Below are the code and all the weights of a small trained network. Each question names an input and a target symbol and asks about switching units off, where a switched-off unit gives its printed mean instead of its output.

import numpy as np


def w(rows, s, z=0):
    codes = np.array(rows[::2]) - 128.0
    scale = np.full(codes.shape[1], s)
    scale[-1] = z or s
    return codes * scale


def norm(h):
    return h / np.sqrt((h * h).mean(-1, keepdims=True) + 1e-5)


def f(y):
    return np.maximum(y, 0)


def softmax(a):
    e = np.exp(a - a.max(-1, keepdims=True))
    return e / e.sum(-1, keepdims=True)


def log_softmax(a):
    a = a - a.max(-1, keepdims=True)
    return a - np.log(np.exp(a).sum(-1, keepdims=True))


def net(x, mask):
    ids = ['ΛΠΣΦαβεζθμξτψ'.index(c) for c in x.split()]
    T = len(ids)
    res = E[ids] + P[:T]
    r = norm(res)
    for j in range(3):
        rows = slice(3 * j, 3 * j + 3)
        q, k, v = (r @ M[0][rows].T for M in (Q, K, V))
        z = softmax(np.where(np.tri(T) > 0, q @ k.T / 3**0.5, -1e9)) @ v
        o = O[0][rows]
        res = res + np.where(mask[j], z, o[:, -1]) @ o[:, :-1]
    y = f(norm(res) @ A[0][:, :-1].T + A[0][:, -1])
    res = res + np.where(mask[3:11], y, B[0][:, -1]) @ B[0][:, :-1]
    return log_softmax(norm(res)[-1] @ U[:, :-1].T + U[:, -1])


Q, K, V, O, A, B = {}, {}, {}, {}, {}, {}
E = w([
[226,72,78,155,110,130,128,114,108,110,58],'Λ',
[150,136,215,141,160,125,192,108,143,117,150],'Π',
[109,50,147,48,122,107,117,204,142,94,143],'Σ',
[172,110,116,140,139,114,125,166,39,37,95],'Φ',
[114,176,108,137,163,159,43,125,147,111,127],'α',
[79,103,213,127,132,158,190,77,93,140,113],'β',
[94,94,146,174,96,172,184,108,90,108,169],'ε',
[181,108,108,143,220,100,183,125,168,125,181],'ζ',
[191,102,166,117,166,140,196,73,180,80,148],'θ',
[130,144,61,78,127,29,154,119,115,135,112],'μ',
[79,192,136,64,5,191,177,114,83,151,126],'ξ',
[101,143,175,175,165,161,69,112,162,80,99],'τ',
[83,111,130,131,97,170,184,54,91,90,164],'ψ',
],0.016)
P = w([
[254,96,221,190,3,79,93,40,122,104,154],'0',
[50,144,162,231,83,145,203,124,181,11,67],'1',
[66,148,139,205,95,147,203,142,171,36,63],'2',
[74,155,123,185,110,150,196,158,157,66,73],'3',
[85,157,116,152,118,161,175,169,152,89,71],'4',
[101,157,100,140,137,163,162,171,145,103,81],'5',
[113,156,88,121,149,164,152,190,140,123,89],'6',
[129,155,77,113,165,173,126,209,139,149,102],'7',
[132,145,67,104,179,188,111,185,133,149,102],'8',
],0.0051)
Q[0] = w([
[159,92,46,115,115,86,195,173,139,70,83],'head 1',
[128,190,108,191,160,145,87,133,131,70,58],'head 1',
[120,193,111,104,140,95,103,69,134,165,106],'head 1',
[212,142,85,124,180,156,109,189,87,86,35],'head 2',
[182,85,186,66,89,85,184,145,124,185,210],'head 2',
[101,199,191,134,181,159,55,103,254,131,138],'head 2',
[36,239,172,149,197,208,93,57,246,144,155],'head 3',
[124,64,203,143,202,185,211,142,145,173,189],'head 3',
[232,89,57,226,155,110,101,216,63,18,20],'head 3',
],0.0094)
K[0] = w([
[119,111,32,108,168,152,162,188,160,108,112],'head 1',
[202,150,163,171,159,126,40,134,92,133,140],'head 1',
[164,189,152,60,111,140,74,114,112,155,120],'head 1',
[154,197,46,138,196,88,109,107,161,147,206],'head 2',
[104,98,152,92,141,151,239,193,126,36,109],'head 2',
[148,111,255,180,61,99,117,12,159,145,153],'head 2',
[188,141,226,175,73,180,126,17,66,73,114],'head 3',
[145,48,234,169,194,136,206,117,105,113,104],'head 3',
[155,154,64,90,192,120,73,195,189,146,200],'head 3',
],0.0081)
V[0] = w([
[190,135,85,138,180,113,24,136,254,63,142],'head 1',
[79,55,205,178,201,94,100,65,118,73,54],'head 1',
[187,112,145,128,120,42,21,91,64,122,163],'head 1',
[147,26,53,117,111,92,157,95,79,139,82],'head 2',
[108,30,91,226,81,184,92,128,85,133,199],'head 2',
[213,109,118,187,235,139,175,148,211,131,151],'head 2',
[108,14,213,55,107,206,83,211,200,87,130],'head 3',
[125,165,94,200,148,224,84,50,89,110,138],'head 3',
[86,159,97,58,73,29,86,61,177,111,148],'head 3',
],0.0062)
O[0] = w([
[126,98,176,71,69,77,214,151,142,171,126,151],'head 1',
[152,148,17,64,107,89,104,190,99,232,143,254],'head 1',
[52,110,58,190,58,89,187,208,174,137,158,154],'head 1',
[129,195,184,114,86,63,81,141,180,175,127,248],'head 2',
[84,119,214,113,190,134,150,120,165,89,194,53],'head 2',
[89,135,158,121,130,188,47,78,140,62,75,134],'head 2',
[120,2,150,71,40,78,87,75,148,96,223,103],'head 3',
[182,139,171,135,83,227,132,193,159,121,82,46],'head 3',
[113,150,35,29,226,105,147,111,102,104,102,175],'head 3',
],0.0073,0.004)
A[0] = w([
[128,171,110,134,166,154,61,62,93,52,99,127],'neuron 1',
[106,161,143,109,86,138,97,185,118,104,183,146],'neuron 2',
[139,106,192,193,149,107,217,56,162,123,255,134],'neuron 3',
[106,120,78,152,90,102,173,164,138,152,154,122],'neuron 4',
[172,139,82,116,156,99,159,70,142,136,109,157],'neuron 5',
[50,112,166,96,122,150,64,121,158,149,94,3],'neuron 6',
[80,128,164,152,59,144,121,101,172,131,149,106],'neuron 7',
[102,65,84,55,105,57,110,99,98,107,163,131],'neuron 8',
],0.011,0.0048)
B[0] = w([
[116,81,216,131,174,111,131,81,161,204,89,218],'neuron 1',
[149,65,157,179,135,95,141,92,86,91,163,214],'neuron 2',
[99,169,190,100,31,249,137,85,2,163,188,231],'neuron 3',
[102,144,164,137,151,103,94,62,141,128,93,220],'neuron 4',
[89,159,129,146,182,100,147,119,23,123,135,236],'neuron 5',
[155,158,57,124,104,101,181,128,137,53,161,149],'neuron 6',
[129,169,70,69,157,169,124,148,82,165,145,201],'neuron 7',
[80,58,92,37,123,107,75,174,149,162,154,254],'neuron 8',
],0.011,0.0063)
U = w([
[116,229,101,135,124,131,106,178,180,57,203,233],'Λ',
[146,59,213,149,213,163,84,46,167,198,81,88],'Π',
[202,54,56,123,162,208,186,177,127,84,110,184],'Σ',
[32,125,54,236,146,195,41,130,159,138,132,55],'Φ',
[35,112,140,147,84,126,254,152,192,142,104,79],'α',
[180,96,164,225,133,43,103,117,85,79,182,5],'β',
[119,193,144,128,62,203,157,78,56,159,185,85],'ε',
[132,181,133,89,146,154,58,89,180,30,101,111],'ζ',
[183,138,92,102,142,126,156,47,183,62,147,137],'θ',
[167,187,121,138,52,118,54,172,189,208,87,154],'μ',
[120,177,60,133,212,74,160,133,84,209,107,166],'ξ',
[88,39,88,67,112,105,52,140,147,156,155,224],'τ',
[149,137,175,137,192,119,179,203,190,151,180,174],'ψ',
],0.0068,0.0017)

Each question gives the input, a string of symbols that net reads in full, and the target symbol t.
The units are the heads (3 rows each of Q, K, V and O) and the neurons (one row each of A and B). Each row of codes is followed by its name. A weight is (code - 128) times the scale printed after its matrix; where a second scale follows, it is the last column's (O, A, B and U).
mask holds one flag per unit, heads first, then neurons. A switched-off unit (its flag False) gives its mean, the last column of its rows in O or B, instead of its output. The means were averaged over made-up inputs and are rounded, as every weight is.
A unit's drop is (log p(t) with every unit on - log p(t) with that unit switched off) / (log p(t) with every unit on - log p(t) with every unit switched off).
The circuit of an input: a set's keep is (log p(t) with only the set's units on - log p(t) with every unit switched off) / (log p(t) with every unit on - log p(t) with every unit switched off). Starting from all 11 units, units are removed one at a time, each time the one whose removal leaves the highest keep (on an exact tie, the one counted first), for as long as the keep stays at least 0.8.
circuit, biggest first: the units of the circuit, biggest drop first
unit that matters most: the unit with the biggest drop
k most important neurons: the k neurons with the biggest drops, biggest first
which heads matter: for each layer, one digit per head in row order, 1 if its drop is at least 0.15 and else 0, layers parted by /
drop when u is switched off: that unit's drop, to one decimal
input α ζ ψ α α Φ ζ α ζ, target Π: circuit, biggest first : (head 2; neuron 1)
input μ Φ ξ β Φ β, target Π: which heads matter : 100
input α Λ ε θ μ Λ μ τ, target α: circuit, biggest first : (head 1)
input ξ μ Φ β ξ, target Π: circuit, biggest first : (head 1; neuron 1)
input Λ Λ ε α Φ μ Π τ, target Λ: circuit, biggest first : (neuron 6; head 2)
input ξ Φ θ Σ ζ μ α, target ξ: circuit, biggest first : (head 2; neuron 3)
input ξ Λ Φ μ τ, target ξ: circuit, biggest first : (head 2; head 1)
input Λ Λ Λ ψ Π Π, target Π: 2 most important neurons : (neuron 1; neuron 5)
input Φ Φ ζ α, target Φ: circuit, biggest first : (head 1; head 2; head 3; neuron 4)
input α Σ ψ Φ α Φ θ, target ε: which heads matter : 001
input ξ Φ ψ ψ, target Π: which heads matter : 101
input ζ Λ Λ β Φ α, target ζ: circuit, biggest first : (head 2; neuron 6)
input Σ Φ Λ Φ Σ α α, target Σ: 2 most important neurons : (neuron 3; neuron 1)
input α Σ Λ, target τ: unit that matters most : head 3
input Φ μ β μ α μ Φ θ ζ, target ε: circuit, biggest first : (head 3; neuron 3)
input μ ζ Φ β Φ ζ α, target μ: circuit, biggest first : (head 2; head 3; neuron 5)
input α Φ Φ, target Σ: circuit, biggest first : (head 3; head 2)
input ξ θ Λ α τ θ α, target ξ: circuit, biggest first : (head 2; neuron 3; neuron 8)
input θ Φ Φ Φ Π Π Φ θ, target Π: circuit, biggest first : (head 2; neuron 1)
input τ α Π Λ Φ Φ Λ β α, target τ: unit that matters most : head 1
input θ μ Φ Λ ζ α, target θ: drop when neuron 1 is switched off : 0.2
input α ψ Σ ε β μ Π ψ, target Π: drop when head 2 is switched off : -0.2
input Φ μ α Λ, target Σ: drop when head 3 is switched off : 0.7
